Below are the code and all the weights of a small trained network. Each question names an input and a class and asks about switching units off, where a switched-off unit gives its printed mean instead of its output.

import numpy as np


def w(rows, s, z=0):
    codes = np.array(rows[::2]) - 128.0
    scale = np.full(codes.shape[1], s)
    scale[-1] = z or s
    return codes * scale


def norm(h):
    return h / np.sqrt((h * h).mean(-1, keepdims=True) + 1e-5)


def f(y):
    return y / 2 * (1 + np.tanh(0.7978845608 * (y + 0.044715 * y**3)))


def log_softmax(a):
    a = a - a.max(-1, keepdims=True)
    return a - np.log(np.exp(a).sum(-1, keepdims=True))


def net(x, mask):
    res = np.array(x, float).reshape(1, 8) / 4 @ E
    u = 0
    for l in range(4):
        y = f(norm(res) @ A[l][:, :-1].T + A[l][:, -1])
        res = res + np.where(mask[u : u + 10], y, B[l][:, -1]) @ B[l][:, :-1]
        u += 10
    return log_softmax(norm(res)[-1] @ U[:, :-1].T + U[:, -1])


A, B = {}, {}
E = w([
[127,126,127,127,129,129,128,129,128],'x0',
[130,129,128,126,124,128,128,130,127],'x1',
[169,237,112,132,118,26,151,116,72],'x2',
[90,139,56,43,138,58,158,166,219],'x3',
[59,230,222,138,219,141,90,185,152],'x4',
[236,140,78,123,235,201,200,174,133],'x5',
[58,132,68,149,97,148,155,247,28],'x6',
[131,125,131,129,125,128,125,130,128],'x7',
],0.0011)
A[0] = w([
[127,113,113,206,168,117,126,105,158,68],'0.n1',
[95,5,154,112,154,204,87,164,170,69],'0.n2',
[92,3,154,106,155,202,88,166,173,80],'0.n3',
[185,202,129,99,136,29,122,117,56,85],'0.n4',
[109,128,153,118,106,122,171,117,130,133],'0.n5',
[140,116,128,141,136,124,170,107,117,4],'0.n6',
[175,201,111,131,136,42,120,121,65,48],'0.n7',
[141,153,140,102,97,145,139,140,126,110],'0.n8',
[185,205,126,114,138,28,126,120,54,72],'0.n9',
[147,105,119,192,169,107,117,79,175,17],'0.n10',
],0.0028,0.0023)
B[0] = w([
[132,141,160,57,103,146,153,133,123,58],'0.n1',
[78,250,74,173,63,165,226,67,177,180],'0.n2',
[83,249,74,181,63,167,217,62,172,195],'0.n3',
[62,135,116,189,80,222,169,99,207,216],'0.n4',
[133,136,108,147,127,122,104,124,132,135],'0.n5',
[124,90,96,101,128,167,163,172,158,1],'0.n6',
[75,140,100,149,76,235,215,107,228,151],'0.n7',
[122,114,109,140,154,142,134,123,139,107],'0.n8',
[66,140,108,178,77,238,186,97,218,207],'0.n9',
[144,146,164,57,100,161,157,150,121,25],'0.n10',
],0.0024,0.00081)
A[1] = w([
[70,253,216,147,223,91,130,165,133,94],'1.n1',
[57,70,74,167,131,156,147,219,80,30],'1.n2',
[183,65,177,125,171,144,91,41,235,73],'1.n3',
[170,67,71,132,74,67,195,73,82,8],'1.n4',
[84,92,118,15,125,100,184,193,216,94],'1.n5',
[180,87,79,129,76,61,215,62,68,37],'1.n6',
[92,98,121,22,132,82,180,185,199,32],'1.n7',
[62,62,75,168,127,158,150,220,76,34],'1.n8',
[242,153,69,104,212,222,156,185,129,78],'1.n9',
[160,84,242,195,114,222,147,99,39,68],'1.n10',
],0.0028,0.0013)
B[1] = w([
[171,49,95,70,106,218,79,196,192,252],'1.n1',
[189,190,163,64,105,112,147,107,96,152],'1.n2',
[175,201,138,43,90,112,167,139,48,174],'1.n3',
[132,101,134,99,135,192,78,185,177,162],'1.n4',
[190,171,79,234,165,150,70,61,61,154],'1.n5',
[127,99,123,105,129,205,77,205,199,173],'1.n6',
[170,158,89,209,153,151,62,76,75,126],'1.n7',
[189,195,160,57,111,111,146,111,97,154],'1.n8',
[34,51,175,162,137,40,204,91,124,220],'1.n9',
[148,179,3,165,181,84,64,114,140,198],'1.n10',
],0.0028,0.0016)
A[2] = w([
[199,1,22,89,51,99,177,84,86,149],'2.n1',
[166,141,73,225,176,127,70,103,76,57],'2.n2',
[90,155,128,166,104,149,132,184,52,5],'2.n3',
[51,183,94,113,103,137,167,245,26,8],'2.n4',
[197,144,205,50,136,109,129,33,207,13],'2.n5',
[108,100,103,91,105,79,100,129,176,71],'2.n6',
[28,93,185,142,46,53,64,113,121,2],'2.n7',
[62,105,148,119,42,64,52,119,112,11],'2.n8',
[159,118,127,161,219,145,191,183,113,41],'2.n9',
[47,104,163,123,34,84,46,116,125,29],'2.n10',
],0.0023,0.00075)
B[2] = w([
[53,194,231,108,208,160,74,182,190,254],'2.n1',
[108,149,59,163,142,6,54,111,134,161],'2.n2',
[192,120,134,73,139,123,124,54,213,120],'2.n3',
[210,148,198,44,93,128,132,1,188,178],'2.n4',
[100,168,101,95,39,125,172,208,14,134],'2.n5',
[178,129,158,171,172,153,122,119,102,128],'2.n6',
[144,90,136,128,212,131,249,134,134,126],'2.n7',
[150,105,126,150,229,121,229,140,135,133],'2.n8',
[41,95,183,119,74,76,98,85,165,162],'2.n9',
[131,89,137,140,238,121,249,147,135,157],'2.n10',
],0.0018,0.00099)
A[3] = w([
[142,145,44,207,173,71,16,95,92,47],'3.n1',
[162,71,77,153,30,117,146,120,93,79],'3.n2',
[94,159,130,179,78,200,170,86,169,34],'3.n3',
[86,23,187,162,203,40,231,116,103,45],'3.n4',
[212,188,175,3,67,91,144,118,25,4],'3.n5',
[161,3,101,123,69,177,91,180,138,40],'3.n6',
[172,93,116,114,197,110,217,150,131,29],'3.n7',
[83,174,107,176,64,201,196,84,180,45],'3.n8',
[75,106,126,185,142,151,131,193,90,19],'3.n9',
[133,54,183,91,132,189,30,233,177,13],'3.n10',
],0.0032,0.0015)
B[3] = w([
[201,50,54,169,105,52,83,104,97,219],'3.n1',
[98,159,166,109,188,140,116,155,166,107],'3.n2',
[81,192,107,153,88,150,165,116,165,198],'3.n3',
[34,46,195,133,220,83,204,153,74,220],'3.n4',
[183,211,252,22,88,80,126,70,55,171],'3.n5',
[127,164,181,94,171,160,95,184,158,168],'3.n6',
[63,109,152,148,126,98,114,108,97,123],'3.n7',
[93,197,109,186,51,180,163,77,169,250],'3.n8',
[132,148,146,82,121,123,135,72,181,101],'3.n9',
[137,51,136,61,154,210,94,205,205,249],'3.n10',
],0.0036,0.0015)
U = w([
[38,242,83,229,15,234,222,52,225,135],'0',
[155,28,189,38,199,240,23,255,228,103],'1',
[16,14,222,169,241,18,245,104,42,116],'2',
[238,235,238,8,55,57,116,48,15,2],'3',
[229,62,1,242,123,33,15,73,89,90],'4',
],0.0063,0.00096)

Each question gives the input, the list of numbers given to net, and the class t.
The units are the neurons (one row each of A and B). Each row of codes is followed by its name. A weight is (code - 128) times the scale printed after its matrix; where a second scale follows, it is the last column's (A, B and U).
mask holds one flag per neuron, layer by layer. A switched-off neuron (its flag False) gives its mean, the last column of its row in B, instead of its output. The means were averaged over made-up inputs and are rounded, as every weight is.
A unit's drop is (log p(t) with every unit on - log p(t) with that unit switched off) / (log p(t) with every unit on - log p(t) with every unit switched off).
The circuit of an input: a set's keep is (log p(t) with only the set's units on - log p(t) with every unit switched off) / (log p(t) with every unit on - log p(t) with every unit switched off). Starting from the 12 units with the biggest drops (on a tie, the unit counted first), units are removed one at a time, each time the one whose removal leaves the highest keep (on an exact tie, the one counted first), for as long as the keep stays at least 0.8.
circuit, biggest first: the units of the circuit, biggest drop first
unit that matters most: the unit with the biggest drop
k most important neurons: the k neurons with the biggest drops, biggest first
k most important neurons of layer l: the k neurons of layer l with the biggest drops, biggest first
input [8,4,2,-4,7,-2,-7,8], class 1: circuit, biggest first : (1.n1)
input [5,-4,3,7,-5,-4,-5,7], class 4: circuit, biggest first : (1.n5; 1.n7; 3.n1)
input [-1,7,1,6,-7,-7,-2,1], class 1: circuit, biggest first : (1.n6; 1.n4; 3.n6)
input [3,-8,0,-3,5,-6,3,2], class 2: 4 most important neurons : (1.n6; 2.n10; 2.n7; 1.n4)
input [0,-5,-2,-7,2,7,7,7], class 2: 2 most important neurons of layer 2 : (2.n9; 2.n5)
input [-3,4,7,8,1,-2,3,3], class 4: 4 most important neurons : (1.n5; 0.n3; 1.n7; 0.n2)
input [4,1,3,6,-2,5,-2,-2], class 4: circuit, biggest first : (1.n5; 1.n7)
input [-8,3,7,5,-5,-6,-3,-1], class 0: circuit, biggest first : (0.n9; 0.n4)
input [8,-1,7,5,-7,-3,-7,6], class 0: circuit, biggest first : (0.n4; 0.n9)
input [-8,-3,-2,-8,5,-7,3,1], class 4: circuit, biggest first : (1.n10; 3.n1)
input [-1,7,6,-5,-7,8,-2,0], class 2: circuit, biggest first : (1.n9; 3.n4)
input [3,-4,-2,0,5,-5,7,-6], class 3: 3 most important neurons : (1.n9; 1.n2; 1.n8)
input [8,6,5,-2,2,7,-3,-3], class 2: 2 most important neurons : (1.n9; 3.n4)
input [6,-3,3,-2,-2,3,4,8], class 3: 3 most important neurons : (1.n8; 1.n2; 0.n3)
input [1,-1,5,-4,1,6,2,-8], class 2: circuit, biggest first : (1.n9)
input [7,7,6,-4,-6,5,8,-2], class 3: circuit, biggest first : (1.n8; 3.n5)
input [7,3,-4,6,-4,-3,3,4], class 4: 3 most important neurons : (1.n5; 1.n1; 1.n7)
input [4,-3,-4,7,-5,3,1,-6], class 4: circuit, biggest first : (1.n5; 1.n7)
input [5,3,0,-8,6,1,3,5], class 4: circuit, biggest first : (1.n10; 3.n1)
input [-3,-4,-6,-1,6,-7,-5,-2], class 2: unit that matters most : 2.n10
input [0,0,7,0,8,-4,-3,-8], class 1: 2 most important neurons of layer 0 : (0.n3; 0.n2)
input [2,6,-8,-4,3,-8,-8,2], class 0: 2 most important neurons of layer 1 : (1.n9; 1.n8)
input [8,-6,-7,5,3,-3,3,-3], class 0: 2 most important neurons : (0.n3; 0.n2)
input [7,-4,1,-1,5,-5,-4,-6], class 1: 2 most important neurons : (1.n1; 1.n9)
input [-2,-3,1,-6,-3,2,-6,1], class 3: 3 most important neurons : (1.n3; 3.n5; 1.n5)
input [3,-1,1,4,7,-2,7,0], class 1: 4 most important neurons : (1.n1; 1.n3; 3.n10; 2.n5)
input [0,2,2,2,-3,-5,8,-1], class 3: 2 most important neurons : (1.n8; 1.n9)
input [6,5,6,0,7,-4,-3,-4], class 1: 4 most important neurons : (1.n1; 0.n3; 0.n2; 3.n10)
input [-8,2,-6,-3,1,4,4,-2], class 0: 2 most important neurons : (0.n2; 0.n3)
